Below are the code and all the weights of a small trained network. Each question names an input and a target symbol and asks about switching units off, where a switched-off unit gives its printed mean instead of its output.

import numpy as np


def w(rows, s, z=0):
    codes = np.array(rows[::2]) - 128.0
    scale = np.full(codes.shape[1], s)
    scale[-1] = z or s
    return codes * scale


def f(y):
    return np.maximum(y, 0)


def softmax(a):
    e = np.exp(a - a.max(-1, keepdims=True))
    return e / e.sum(-1, keepdims=True)


def log_softmax(a):
    a = a - a.max(-1, keepdims=True)
    return a - np.log(np.exp(a).sum(-1, keepdims=True))


def net(x, mask):
    ids = ['αβγδεηθλμξτφψω'.index(c) for c in x.split()]
    T = len(ids)
    res = E[ids] + P[:T]
    u = 0
    for l in range(3):
        r = res
        for j in range(2):
            rows = slice(3 * j, 3 * j + 3)
            q, k, v = (r @ M[l][rows].T for M in (Q, K, V))
            z = softmax(np.where(np.tri(T) > 0, q @ k.T / 3**0.5, -1e9)) @ v
            o = O[l][rows]
            res = res + np.where(mask[u + j], z, o[:, -1]) @ o[:, :-1]
        u += 2
        y = f(res @ A[l][:, :-1].T + A[l][:, -1])
        res = res + np.where(mask[u : u + 4], y, B[l][:, -1]) @ B[l][:, :-1]
        u += 4
    return log_softmax(res[-1] @ U[:, :-1].T + U[:, -1])


Q, K, V, O, A, B = {}, {}, {}, {}, {}, {}
E = w([
[138,90,44,67],'α',
[228,154,94,91],'β',
[165,108,67,4],'γ',
[137,43,95,162],'δ',
[173,63,170,137],'ε',
[154,115,144,63],'η',
[181,121,136,127],'θ',
[122,178,85,178],'λ',
[69,78,90,159],'μ',
[96,79,90,41],'ξ',
[42,125,121,102],'τ',
[136,109,67,160],'φ',
[255,190,196,129],'ψ',
[73,143,160,67],'ω',
],0.0092)
P = w([
[146,1,94,150],'0',
[99,136,106,117],'1',
[118,146,111,100],'2',
[100,164,140,153],'3',
[102,152,147,156],'4',
[103,149,156,157],'5',
[104,150,158,161],'6',
[94,155,172,157],'7',
[96,152,161,165],'8',
[88,144,185,169],'9',
[99,143,160,182],'10',
[111,145,159,180],'11',
[118,132,166,164],'12',
],0.0059)
Q[0] = w([
[151,182,102,90],'0.h0',
[174,141,233,215],'0.h0',
[126,177,190,199],'0.h0',
[176,238,217,248],'0.h1',
[156,152,168,99],'0.h1',
[75,59,171,100],'0.h1',
],0.015)
K[0] = w([
[117,119,103,82],'0.h0',
[71,196,231,138],'0.h0',
[130,204,171,115],'0.h0',
[74,251,146,101],'0.h1',
[94,115,128,87],'0.h1',
[185,129,103,86],'0.h1',
],0.018)
V[0] = w([
[197,138,17,201],'0.h0',
[218,121,5,204],'0.h0',
[95,211,77,186],'0.h0',
[111,66,221,1],'0.h1',
[151,145,189,99],'0.h1',
[108,97,155,78],'0.h1',
],0.009)
O[0] = w([
[95,96,244,51,218],'0.h0',
[100,77,255,52,252],'0.h0',
[101,202,175,37,59],'0.h0',
[190,36,18,217,124],'0.h1',
[108,192,56,180,67],'0.h1',
[164,80,83,165,138],'0.h1',
],0.0072,0.0019)
A[0] = w([
[231,130,212,192,247],'0.n0',
[117,107,183,66,206],'0.n1',
[59,89,220,251,115],'0.n2',
[47,107,158,223,173],'0.n3',
],0.011,0.0014)
B[0] = w([
[82,243,83,127,216],'0.n0',
[104,130,135,219,254],'0.n1',
[232,189,125,9,233],'0.n2',
[17,107,169,79,210],'0.n3',
],0.012,0.0051)
Q[1] = w([
[213,102,60,47],'1.h0',
[99,168,53,76],'1.h0',
[178,70,130,253],'1.h0',
[139,173,161,125],'1.h1',
[131,43,189,174],'1.h1',
[172,200,71,144],'1.h1',
],0.013)
K[1] = w([
[45,73,19,231],'1.h0',
[25,136,89,45],'1.h0',
[252,1,173,120],'1.h0',
[177,165,99,202],'1.h1',
[203,110,253,69],'1.h1',
[47,233,106,187],'1.h1',
],0.0093)
V[1] = w([
[77,208,97,90],'1.h0',
[236,102,123,1],'1.h0',
[135,78,156,210],'1.h0',
[177,197,87,3],'1.h1',
[46,75,131,24],'1.h1',
[190,172,140,222],'1.h1',
],0.0044)
O[1] = w([
[65,153,138,38,255],'1.h0',
[254,169,135,118,89],'1.h0',
[105,85,122,204,44],'1.h0',
[229,128,150,64,189],'1.h1',
[200,84,39,167,129],'1.h1',
[53,160,186,99,130],'1.h1',
],0.0047,0.0036)
A[1] = w([
[228,2,234,155,54],'1.n0',
[156,34,146,212,5],'1.n1',
[227,188,116,252,156],'1.n2',
[234,159,196,48,186],'1.n3',
],0.0067,0.0026)
B[1] = w([
[206,83,254,93,164],'1.n0',
[227,226,151,212,151],'1.n1',
[32,110,132,47,157],'1.n2',
[75,117,135,227,253],'1.n3',
],0.0083,0.0053)
Q[2] = w([
[105,162,83,141],'2.h0',
[133,110,121,146],'2.h0',
[127,98,110,130],'2.h0',
[172,3,188,165],'2.h1',
[174,49,121,167],'2.h1',
[116,101,104,84],'2.h1',
],0.019)
K[2] = w([
[84,146,89,140],'2.h0',
[148,129,141,151],'2.h0',
[127,109,111,161],'2.h0',
[91,77,125,251],'2.h1',
[161,119,119,202],'2.h1',
[151,146,73,137],'2.h1',
],0.018)
V[2] = w([
[86,112,164,200],'2.h0',
[162,249,151,221],'2.h0',
[181,160,80,200],'2.h0',
[53,114,130,198],'2.h1',
[70,123,167,146],'2.h1',
[132,109,59,189],'2.h1',
],0.013)
O[2] = w([
[123,198,101,88,170],'2.h0',
[56,112,135,4,222],'2.h0',
[154,101,187,63,60],'2.h0',
[35,87,157,172,159],'2.h1',
[47,142,140,154,217],'2.h1',
[148,46,149,144,2],'2.h1',
],0.011,0.0093)
A[2] = w([
[105,172,172,157,3],'2.n0',
[86,127,9,104,75],'2.n1',
[186,136,116,177,210],'2.n2',
[141,212,95,92,224],'2.n3',
],0.012,0.00069)
B[2] = w([
[233,135,123,139,216],'2.n0',
[125,61,61,27,233],'2.n1',
[33,179,30,68,148],'2.n2',
[232,70,211,254,252],'2.n3',
],0.0077,0.019)
U = w([
[138,206,193,11,65],'α',
[89,125,189,192,254],'β',
[209,161,59,69,39],'γ',
[224,164,190,169,133],'δ',
[159,141,37,92,114],'ε',
[146,31,87,162,133],'η',
[138,142,120,120,155],'θ',
[36,174,81,137,77],'λ',
[148,223,10,162,239],'μ',
[221,71,142,111,54],'ξ',
[149,89,55,151,152],'τ',
[97,252,198,152,111],'φ',
[111,102,39,81,208],'ψ',
[114,20,124,174,81],'ω',
],0.0047,0.0032)

Each question gives the input, a string of symbols that net reads in full, and the target symbol t.
The units are the heads (3 rows each of Q, K, V and O) and the neurons (one row each of A and B). Each row of codes is followed by its name. A weight is (code - 128) times the scale printed after its matrix; where a second scale follows, it is the last column's (O, A, B and U).
mask holds one flag per unit, layer by layer, with each layer's heads first. A switched-off unit (its flag False) gives its mean, the last column of its rows in O or B, instead of its output. The means were averaged over made-up inputs and are rounded, as every weight is.
A unit's drop is (log p(t) with every unit on - log p(t) with that unit switched off) / (log p(t) with every unit on - log p(t) with every unit switched off).
The circuit of an input: a set's keep is (log p(t) with only the set's units on - log p(t) with every unit switched off) / (log p(t) with every unit on - log p(t) with every unit switched off). Starting from the 12 units with the biggest drops (on a tie, the unit counted first), units are removed one at a time, each time the one whose removal leaves the highest keep (on an exact tie, the one counted first), for as long as the keep stays at least 0.8.
circuit, biggest first: the units of the circuit, biggest drop first
k most important neurons: the k neurons with the biggest drops, biggest first
top k neurons in layer l: the k neurons of layer l with the biggest drops, biggest first
which heads matter: for each layer, one digit per head in row order, 1 if its drop is at least 0.15 and else 0, layers parted by /
input β β ω μ β μ μ θ α, target β: 3 most important neurons : 0.n1; 0.n0; 0.n2
input α ψ φ ε, target α: which heads matter : 00 / 00 / 10
input γ γ δ ξ μ λ μ ω β ω ψ ε λ, target α: circuit, biggest first : 0.n0; 2.h0; 0.h0
input μ μ δ μ, target μ: circuit, biggest first : 2.h0; 0.n2; 0.n3; 2.h1
input λ φ μ η θ φ λ α α γ, target λ: most important neuron : 0.n1
input μ μ δ ψ λ, target α: circuit, biggest first : 2.h0; 0.n0; 1.h1
input γ λ ε ψ β, target α: circuit, biggest first : 2.h0; 0.n0
input φ φ β φ λ ξ, target φ: 2 most important neurons : 0.n1; 0.n0
input η β β β μ μ μ λ, target δ: circuit, biggest first : 2.n3; 2.h1
input ω η τ, target ω: which heads matter : 11 / 10 / 01
input φ λ μ, target φ: 3 most important neurons : 0.n2; 0.n1; 0.n0
input β μ β ψ μ ψ α ε, target α: circuit, biggest first : 0.n0; 2.h0
input μ μ φ β θ δ γ φ β μ δ μ ε, target δ: circuit, biggest first : 2.n3; 0.n0; 2.h1
input ξ ξ ψ ψ ξ μ, target ψ: top 2 neurons in layer 1 : 1.n0; 1.n1
input μ δ β η ψ α γ ω η δ ε α, target μ: top neuron in layer 0 : 0.n2
input λ β β μ ξ, target λ: which heads matter : 11 / 00 / 11
input ω φ α, target ω: circuit, biggest first : 0.h0; 2.h1; 0.n2; 0.n0
input α ω ω, target α: 2 most important neurons : 1.n1; 0.n0
input ξ α α β φ α μ ε ξ, target ξ: 2 most important neurons : 1.n1; 0.n2
input ξ μ α λ δ β β μ ε α, target ξ: 3 most important neurons : 1.n1; 0.n0; 0.n2
input β ε φ, target β: 3 most important neurons : 0.n0; 0.n1; 0.n2
input ξ φ μ, target ξ: 4 most important neurons : 1.n1; 0.n0; 0.n2; 0.n1
input δ β η λ ψ β τ β ψ λ τ ξ, target δ: top 2 neurons in layer 1 : 1.n0; 1.n3
input γ μ α ψ ψ τ β, target α: which heads matter : 00 / 01 / 10
input β θ α φ η ε γ λ β τ ω η γ, target β: 4 most important neurons : 0.n1; 0.n0; 0.n2; 2.n1
